Below is a small trained network, with its code and all its weights. Each question gives an input and a class and asks what happens when units are switched off, that is, made to give their printed mean instead of their output.

import numpy as np


def w(rows, s, z=0):
    codes = np.array(rows[::2]) - 128.0
    scale = np.full(codes.shape[1], s)
    scale[-1] = z or s
    return codes * scale


def f(y):
    return np.maximum(y, 0)


def log_softmax(a):
    a = a - a.max(-1, keepdims=True)
    return a - np.log(np.exp(a).sum(-1, keepdims=True))


def net(x, mask):
    res = np.array(x, float).reshape(1, 6) / 4 @ E
    y = f(res @ A[0][:, :-1].T + A[0][:, -1])
    res = res + np.where(mask, y, B[0][:, -1]) @ B[0][:, :-1]
    return log_softmax(res[-1] @ U[:, :-1].T + U[:, -1])


A, B = {}, {}
E = w([
[125,144,90,68,101,85,151,54,103],'x0',
[79,77,115,63,138,52,254,113,136],'x1',
[137,120,189,166,111,127,168,83,171],'x2',
[87,157,175,194,94,31,125,68,73],'x3',
[181,114,131,100,149,126,119,81,217],'x4',
[75,223,157,163,208,101,116,104,115],'x5',
],0.012)
A[0] = w([
[72,134,188,166,200,110,144,139,93,134],'n0',
[168,94,192,183,99,123,188,121,242,214],'n1',
[171,143,161,80,182,179,178,98,222,235],'n2',
[104,116,92,145,92,57,178,44,87,153],'n3',
[93,94,86,158,81,118,56,144,122,215],'n4',
[187,177,171,198,134,66,156,132,83,199],'n5',
[101,158,40,126,71,147,101,194,84,206],'n6',
[159,67,119,200,111,194,86,184,154,163],'n7',
[152,111,91,106,181,192,88,151,139,254],'n8',
[91,125,73,40,34,115,104,97,157,208],'n9',
[73,145,152,139,173,102,81,133,60,161],'n10',
[93,87,118,105,156,130,189,94,173,98],'n11',
[93,192,88,181,155,140,97,158,63,124],'n12',
[107,227,164,194,181,77,83,244,79,221],'n13',
],0.011,0.0042)
B[0] = w([
[114,146,122,195,143,138,148,56,55,195],'n0',
[108,177,214,183,176,65,82,113,171,194],'n1',
[48,160,82,151,183,66,118,175,205,197],'n2',
[111,153,194,16,13,67,195,115,59,206],'n3',
[153,82,150,75,48,186,146,102,79,174],'n4',
[91,131,172,175,117,142,187,72,95,195],'n5',
[142,73,98,92,102,177,104,87,127,196],'n6',
[212,136,232,133,82,169,73,184,131,203],'n7',
[155,78,93,133,192,221,130,179,214,197],'n8',
[193,219,97,77,104,74,163,172,105,185],'n9',
[95,186,112,164,133,180,189,74,47,199],'n10',
[74,73,89,113,137,83,162,146,152,178],'n11',
[150,102,54,143,93,212,30,76,42,205],'n12',
[60,116,115,174,154,254,107,43,87,251],'n13',
],0.008,0.021)
U = w([
[94,131,212,170,180,1,190,38,162,179],'0',
[103,141,97,176,137,199,101,54,69,46],'1',
[163,109,10,56,178,137,170,171,193,225],'2',
[162,177,152,146,152,149,120,156,239,5],'3',
[162,135,177,71,11,19,215,72,56,253],'4',
[230,95,191,112,45,152,107,193,174,94],'5',
],0.0093,0.0037)

Each question gives the input, the list of numbers given to net, and the class t.
The units are the neurons (one row each of A and B). Each row of codes is followed by its name. A weight is (code - 128) times the scale printed after its matrix; where a second scale follows, it is the last column's (A, B and U).
mask holds one flag per neuron, in row order. A switched-off neuron (its flag False) gives its mean, the last column of its row in B, instead of its output. The means were averaged over made-up inputs and are rounded, as every weight is.
A unit's drop is (log p(t) with every unit on - log p(t) with that unit switched off) / (log p(t) with every unit on - log p(t) with every unit switched off).
The circuit of an input: a set's keep is (log p(t) with only the set's units on - log p(t) with every unit switched off) / (log p(t) with every unit on - log p(t) with every unit switched off). Starting from the 12 units with the biggest drops (on a tie, the unit counted first), units are removed one at a time, each time the one whose removal leaves the highest keep (on an exact tie, the one counted first), for as long as the keep stays at least 0.8.
units of the circuit, in order: the units of the circuit, biggest drop first
k most important neurons: the k neurons with the biggest drops, biggest first
drop of u: that unit's drop, to one decimal
input [-4,-2,-7,-7,2,-5], class 5: units of the circuit, in order	n7
input [-6,-1,-1,-3,7,-5], class 3: units of the circuit, in order	n2, n1
input [-6,-2,-5,-5,-7,-3], class 5: 2 most important neurons	n7, n0
input [-7,6,-8,2,6,3], class 0: 2 most important neurons	n12, n6
input [-6,4,1,3,-8,-4], class 4: 2 most important neurons	n8, n12
input [6,-3,6,-4,8,-8], class 3: 2 most important neurons	n1, n2
input [-3,6,3,-3,-4,-7], class 5: 4 most important neurons	n3, n10, n0, n5
input [2,-7,-1,-2,8,-3], class 3: 2 most important neurons	n2, n3
input [7,-5,2,4,-3,1], class 4: 2 most important neurons	n3, n8
input [4,8,-6,-5,-5,-1], class 4: 2 most important neurons	n3, n2
input [4,1,-1,6,-2,3], class 4: drop of n3	2.1
input [6,2,8,6,1,8], class 4: drop of n3	3.0
input [1,2,-7,-8,5,6], class 2: drop of n6	0.0
input [-7,8,-2,-3,-1,3], class 0: units of the circuit, in order	n12
input [-4,-4,8,-2,-1,-2], class 3: 2 most important neurons	n1, n3
input [8,-3,1,7,1,7], class 4: 2 most important neurons	n3, n8
